X = (-1.28, -0.41, 3.13, 1.45, -0.35, 2.18, -1.08, 1.40, -2.79, 0.44, -1.58, -3.79, -2.38, 6.65)
The first entry -> -1.28
The third entry from the left -> 3.13
The first entry from the right? 6.65
The second entry from the right? -2.38
The third-last entry: -3.79
The fifth entry? -0.35
The entry just left of 3.13 -> -0.41
The entry just left of the smallest entry? -1.58

array([[-3.37, -2.33, -1.74, -2.24,  1.88,  1.15,  1.15],
       [-1.76, -4.53,  0.88, -0.50,  2.49, -0.50, -1.53],
       [-3.26, -6.14, -2.56, -4.10,  3.04,  1.93,  0.68],
       [-0.34,  1.19,  1.29,  2.28,  2.04, -0.58, -1.48],
       [-3.86,  0.12, -1.22,  1.29,  4.19,  1.84,  0.25],
       [-2.24,  0.77,  1.41,  0.99,  1.48, -0.32, -1.97],
       [-1.21,  2.82,  1.43,  3.11,  1.09, -1.05, -1.93],
       [-0.80, -1.24,  0.98, -0.91,  3.30,  1.59, -0.25],
       [-5.03, -3.54, -3.24, -2.70,  5.09,  3.55,  2.85],
       [-3.66, -4.16, -0.77, -4.96,  2.62,  1.59,  0.21],
       [-2.11, -4.22, -1.19, -3.58,  1.27,  0.79, -0.31],
       [-2.53, -1.28, -0.71, -0.05,  1.93,  0.59,  0.76],
       [-1.07,  2.25,  1.70,  2.54,  2.23,  0.07, -2.39],
       [-2.82, -1.76, -1.62, -0.76,  4.10,  2.42,  2.04],
       [-1.57, -4.65, -1.41, -2.59,  3.20,  1.92,  1.09],
       [-2.10, -1.56, -0.51, -0.98,  2.49,  1.45,  0.37]])
Counting starts at 1.
The entry in the top-left corner: -3.37
Read off the entry directly below the largest entry.
A: 2.62
Read off the entry directly above -0.05.
A: -3.58
The maximum -> 5.09
The top entry of the column that holds the largest entry is 1.88
Read off the entry at row 3, column 2.
A: -6.14
The entry just right of -1.21: 2.82
The entry directly above the smallest entry is -4.53
Read off the entry just right of 0.12.
A: -1.22
The entry just right of -2.33 -> -1.74
The entry directly above the largest entry is 3.30
Read off the entry just right of the smallest entry.
A: -2.56
The entry in row 1 and column 2 -> -2.33
The entry just right of the largest entry is 3.55
The entry directly below -1.22 is 1.41
Read off the entry just right of -1.05.
A: -1.93
The top-right entry: 1.15
Read off the entry directly below 2.85.
A: 0.21
Read off the entry just right of 0.79.
A: -0.31
The bottom entry of the column that holds the smallest entry: -1.56
Read off the entry in row 3 and column 1.
A: -3.26
Read off the entry in the bottom-right corner.
A: 0.37
Read off the entry just left of -1.28.
A: -2.53
The entry directly below the smallest entry -> 1.19
Read off the entry directly above -2.82.
A: -1.07
The entry directly below -2.82 -> -1.57
The entry in row 2 and column 1 is -1.76
The entry directly above 1.84 -> -0.58
Read off the bottom-left entry.
A: -2.10
The entry just left of -3.24: -3.54

Read these off the row that follows.
1) The entry just right of 213?
2) The entry just left of 685?
array([352, 941, 595, 685,  64, 213, 985])
1) 985
2) 595

[[ 4.93  3.97  7.99 -0.06]
 [ 0.97  4.18  0.58  1.80]
 [ 0.48 -0.37  0.70 -1.17]]
Indices start at 1.
The top-right entry: -0.06
What is the entry at row 1, column 3? 7.99
The bottom-left entry -> 0.48
The entry at row 1, column 1: 4.93
The entry just left of the smallest entry -> 0.70
What is the entry just right of 4.18? 0.58
What is the entry directly below 4.18? -0.37
